Below are the code and all the weights of a small trained network. Each question names an input and a class and asks about switching units off, where a switched-off unit gives its printed mean instead of its output.

import numpy as np


def w(rows, s, z=0):
    codes = np.array(rows[::2]) - 128.0
    scale = np.full(codes.shape[1], s)
    scale[-1] = z or s
    return codes * scale


def f(y):
    return np.maximum(y, 0)


def log_softmax(a):
    a = a - a.max(-1, keepdims=True)
    return a - np.log(np.exp(a).sum(-1, keepdims=True))


def net(x, mask):
    res = np.array(x, float).reshape(1, 4) / 4 @ E
    y = f(res @ A[0][:, :-1].T + A[0][:, -1])
    res = res + np.where(mask, y, B[0][:, -1]) @ B[0][:, :-1]
    return log_softmax(res[-1] @ U[:, :-1].T + U[:, -1])


A, B = {}, {}
E = w([
[133,56,182,79,121,102,99],'x0',
[164,186,247,139,136,102,159],'x1',
[184,127,89,155,103,50,120],'x2',
[91,146,151,209,254,78,107],'x3',
],0.0079)
A[0] = w([
[102,12,70,111,140,117,94,182],'N0',
[124,67,86,112,117,162,155,251],'N1',
[189,104,152,134,88,11,112,128],'N2',
[92,153,169,134,139,149,73,130],'N3',
[141,100,142,153,129,141,123,76],'N4',
[68,81,155,161,198,125,107,96],'N5',
[126,139,156,150,134,68,101,179],'N6',
[128,7,148,27,93,132,114,159],'N7',
[62,142,226,140,197,184,140,162],'N8',
[147,139,132,93,83,140,127,138],'N9',
[120,103,21,85,108,172,118,210],'N10',
[156,146,98,126,123,108,110,150],'N11',
],0.013,0.0031)
B[0] = w([
[139,130,119,76,70,155,132,234],'N0',
[133,127,106,132,68,142,105,207],'N1',
[113,91,132,180,167,136,141,213],'N2',
[149,104,146,130,166,146,139,171],'N3',
[109,115,120,117,146,136,113,131],'N4',
[149,107,165,86,107,137,132,218],'N5',
[142,82,130,155,135,122,127,193],'N6',
[182,79,195,63,114,122,133,255],'N7',
[157,1,153,156,140,94,121,247],'N8',
[109,167,118,65,157,122,108,182],'N9',
[106,113,50,155,58,117,91,238],'N10',
[99,108,139,148,135,134,112,156],'N11',
],0.021,0.0099)
U = w([
[127,81,198,224,192,69,161,199],'0',
[153,92,158,2,35,155,104,207],'1',
[20,169,45,198,73,144,104,119],'2',
[103,224,167,60,123,141,168,2],'3',
],0.0073,0.0019)

Each question gives the input, the list of numbers given to net, and the class t.
The units are the neurons (one row each of A and B). Each row of codes is followed by its name. A weight is (code - 128) times the scale printed after its matrix; where a second scale follows, it is the last column's (A, B and U).
mask holds one flag per neuron, in row order. A switched-off neuron (its flag False) gives its mean, the last column of its row in B, instead of its output. The means were averaged over made-up inputs and are rounded, as every weight is.
A unit's drop is (log p(t) with every unit on - log p(t) with that unit switched off) / (log p(t) with every unit on - log p(t) with every unit switched off).
The circuit of an input: a set's keep is (log p(t) with only the set's units on - log p(t) with every unit switched off) / (log p(t) with every unit on - log p(t) with every unit switched off). Starting from all 12 units, units are removed one at a time, each time the one whose removal leaves the highest keep (on an exact tie, the one counted first), for as long as the keep stays at least 0.8.
circuit, biggest first: the units of the circuit, biggest drop first
top k neurons: the k neurons with the biggest drops, biggest first
drop of u: that unit's drop, to one decimal
input [-7,6,5,-4], class 0: top 2 neurons => [N10; N0]
input [-3,2,1,0], class 2: circuit, biggest first => [N7]
input [-7,-4,0,5], class 2: top 2 neurons => [N7; N8]
input [-5,-4,-5,6], class 0: top 2 neurons => [N7; N8]
input [-7,-6,-2,6], class 2: top 2 neurons => [N7; N10]
input [0,-4,4,1], class 2: circuit, biggest first => [N7; N5]
input [-3,-3,7,4], class 2: top 2 neurons => [N8; N7]
input [-7,2,1,0], class 2: top 3 neurons => [N7; N8; N5]
input [-3,2,8,-4], class 2: top 2 neurons => [N8; N7]
input [-3,4,-7,-3], class 0: drop of N0 => 0.2
input [-8,6,8,4], class 0: drop of N8 => 0.0
input [-4,-1,2,-2], class 2: drop of N7 => 0.3
